Below is a small trained network, with its code and all its weights. Each question gives an input and a class and asks what happens when units are switched off, that is, made to give their printed mean instead of their output.

import numpy as np


def w(rows, s, z=0):
    codes = np.array(rows[::2]) - 128.0
    scale = np.full(codes.shape[1], s)
    scale[-1] = z or s
    return codes * scale


def norm(h):
    return h / np.sqrt((h * h).mean(-1, keepdims=True) + 1e-5)


def f(y):
    return np.maximum(y, 0)


def log_softmax(a):
    a = a - a.max(-1, keepdims=True)
    return a - np.log(np.exp(a).sum(-1, keepdims=True))


def net(x, mask):
    res = np.array(x, float).reshape(1, 4) / 4 @ E
    u = 0
    for l in range(3):
        y = f(norm(res) @ A[l][:, :-1].T + A[l][:, -1])
        res = res + np.where(mask[u : u + 6], y, B[l][:, -1]) @ B[l][:, :-1]
        u += 6
    return log_softmax(norm(res)[-1] @ U[:, :-1].T + U[:, -1])


A, B = {}, {}
E = w([
[67,170,72,91,128,65,164,180,215],'x0',
[80,118,132,159,99,51,186,99,84],'x1',
[88,31,144,105,105,117,230,50,136],'x2',
[181,151,178,113,195,125,73,2,185],'x3',
],0.0094)
A[0] = w([
[148,84,204,152,91,219,116,121,61,3],'0.n0',
[118,73,102,70,107,198,173,131,150,62],'0.n1',
[135,186,103,195,141,133,124,195,25,163],'0.n2',
[88,188,172,107,127,158,157,119,144,16],'0.n3',
[94,118,110,163,63,124,142,216,3,75],'0.n4',
[134,177,173,157,116,153,122,45,144,69],'0.n5',
],0.0076,0.0048)
B[0] = w([
[241,13,60,180,116,135,177,140,112,187],'0.n0',
[53,123,240,161,150,135,115,173,150,181],'0.n1',
[124,81,145,209,136,119,88,198,114,253],'0.n2',
[138,135,93,177,94,130,133,151,136,128],'0.n3',
[206,45,11,110,2,45,126,195,108,254],'0.n4',
[132,93,156,117,106,119,105,199,65,188],'0.n5',
],0.0078,0.0055)
A[1] = w([
[170,156,150,94,221,180,62,122,153,136],'1.n0',
[132,204,84,70,164,66,135,124,218,88],'1.n1',
[176,83,128,135,100,163,131,62,63,171],'1.n2',
[170,147,141,140,172,254,105,155,96,94],'1.n3',
[66,150,118,51,112,116,173,96,186,1],'1.n4',
[154,136,102,114,118,111,113,59,130,87],'1.n5',
],0.011,0.004)
B[1] = w([
[145,127,121,74,18,107,172,154,115,254],'1.n0',
[82,59,129,248,115,145,74,175,68,240],'1.n1',
[127,154,140,94,164,148,120,41,102,237],'1.n2',
[62,143,150,213,86,164,97,50,187,203],'1.n3',
[73,98,149,156,209,123,111,166,186,194],'1.n4',
[110,160,168,148,101,148,87,103,99,159],'1.n5',
],0.011,0.0073)
A[2] = w([
[68,95,148,103,159,68,171,84,109,163],'2.n0',
[116,169,76,14,174,109,207,152,216,3],'2.n1',
[128,124,27,101,107,126,204,184,49,175],'2.n2',
[130,151,134,56,117,91,157,20,118,68],'2.n3',
[96,133,130,60,129,129,165,180,245,43],'2.n4',
[121,239,125,149,86,103,66,185,155,157],'2.n5',
],0.011,0.0034)
B[2] = w([
[178,216,138,108,147,175,101,96,144,213],'2.n0',
[232,105,36,115,189,221,241,27,165,140],'2.n1',
[109,160,202,103,19,116,82,95,161,254],'2.n2',
[117,233,205,181,97,189,74,134,132,196],'2.n3',
[163,9,82,127,181,132,151,56,182,170],'2.n4',
[132,118,124,3,113,58,216,143,95,248],'2.n5',
],0.011,0.0076)
U = w([
[136,186,73,114,177,160,148,159,119,2],'0',
[133,184,88,104,196,141,162,140,92,3],'1',
[175,196,119,14,231,47,196,183,69,73],'2',
[134,93,110,93,2,79,133,197,90,208],'3',
[17,64,160,217,228,110,114,166,164,150],'4',
[156,68,81,108,163,163,204,81,208,145],'5',
[131,223,214,159,116,217,88,32,120,159],'6',
[213,111,38,196,181,185,74,149,79,42],'7',
],0.015,0.0069)

Each question gives the input, the list of numbers given to net, and the class t.
The units are the neurons (one row each of A and B). Each row of codes is followed by its name. A weight is (code - 128) times the scale printed after its matrix; where a second scale follows, it is the last column's (A, B and U).
mask holds one flag per neuron, layer by layer. A switched-off neuron (its flag False) gives its mean, the last column of its row in B, instead of its output. The means were averaged over made-up inputs and are rounded, as every weight is.
A unit's drop is (log p(t) with every unit on - log p(t) with that unit switched off) / (log p(t) with every unit on - log p(t) with every unit switched off).
The circuit of an input: a set's keep is (log p(t) with only the set's units on - log p(t) with every unit switched off) / (log p(t) with every unit on - log p(t) with every unit switched off). Starting from the 12 units with the biggest drops (on a tie, the unit counted first), units are removed one at a time, each time the one whose removal leaves the highest keep (on an exact tie, the one counted first), for as long as the keep stays at least 0.8.
circuit, biggest first: the units of the circuit, biggest drop first
unit that matters most: the unit with the biggest drop
k most important neurons: the k neurons with the biggest drops, biggest first
top k neurons in layer l: the k neurons of layer l with the biggest drops, biggest first
input [7,-1,1,7], class 4: circuit, biggest first -> [1.n1]
input [5,-3,8,-1], class 5: 2 most important neurons -> [1.n1 2.n1]
input [-1,7,-5,3], class 2: circuit, biggest first -> [1.n1 2.n2 2.n5]
input [6,1,-4,6], class 3: circuit, biggest first -> [1.n0 1.n1 2.n5]
input [2,-8,6,5], class 5: top 2 neurons in layer 1 -> [1.n2 1.n0]
input [-6,-8,-5,-4], class 7: top 2 neurons in layer 2 -> [2.n2 2.n3]
input [-3,-5,-8,7], class 3: 2 most important neurons -> [1.n0 2.n5]
input [3,5,8,-5], class 5: 3 most important neurons -> [1.n1 0.n2 2.n1]
input [3,7,8,-1], class 5: 2 most important neurons -> [1.n4 1.n1]
input [0,0,-7,2], class 3: 2 most important neurons -> [1.n3 1.n0]
input [7,-4,0,-3], class 4: circuit, biggest first -> [0.n4 1.n0]
input [2,6,3,1], class 6: 2 most important neurons -> [2.n0 0.n1]
input [-2,6,2,-1], class 6: 2 most important neurons -> [1.n1 1.n2]
input [-8,0,-2,0], class 7: 4 most important neurons -> [0.n0 2.n2 0.n2 2.n3]
input [1,-7,2,6], class 3: 4 most important neurons -> [1.n0 0.n0 2.n0 1.n2]
input [-6,-3,8,-3], class 6: circuit, biggest first -> [1.n2]
input [6,3,-7,6], class 3: 2 most important neurons -> [1.n1 1.n0]
input [7,-4,3,-6], class 5: top 2 neurons in layer 2 -> [2.n4 2.n1]
input [6,-1,0,7], class 4: top 2 neurons in layer 1 -> [1.n1 1.n4]
input [-7,-5,5,-4], class 5: unit that matters most -> 0.n0
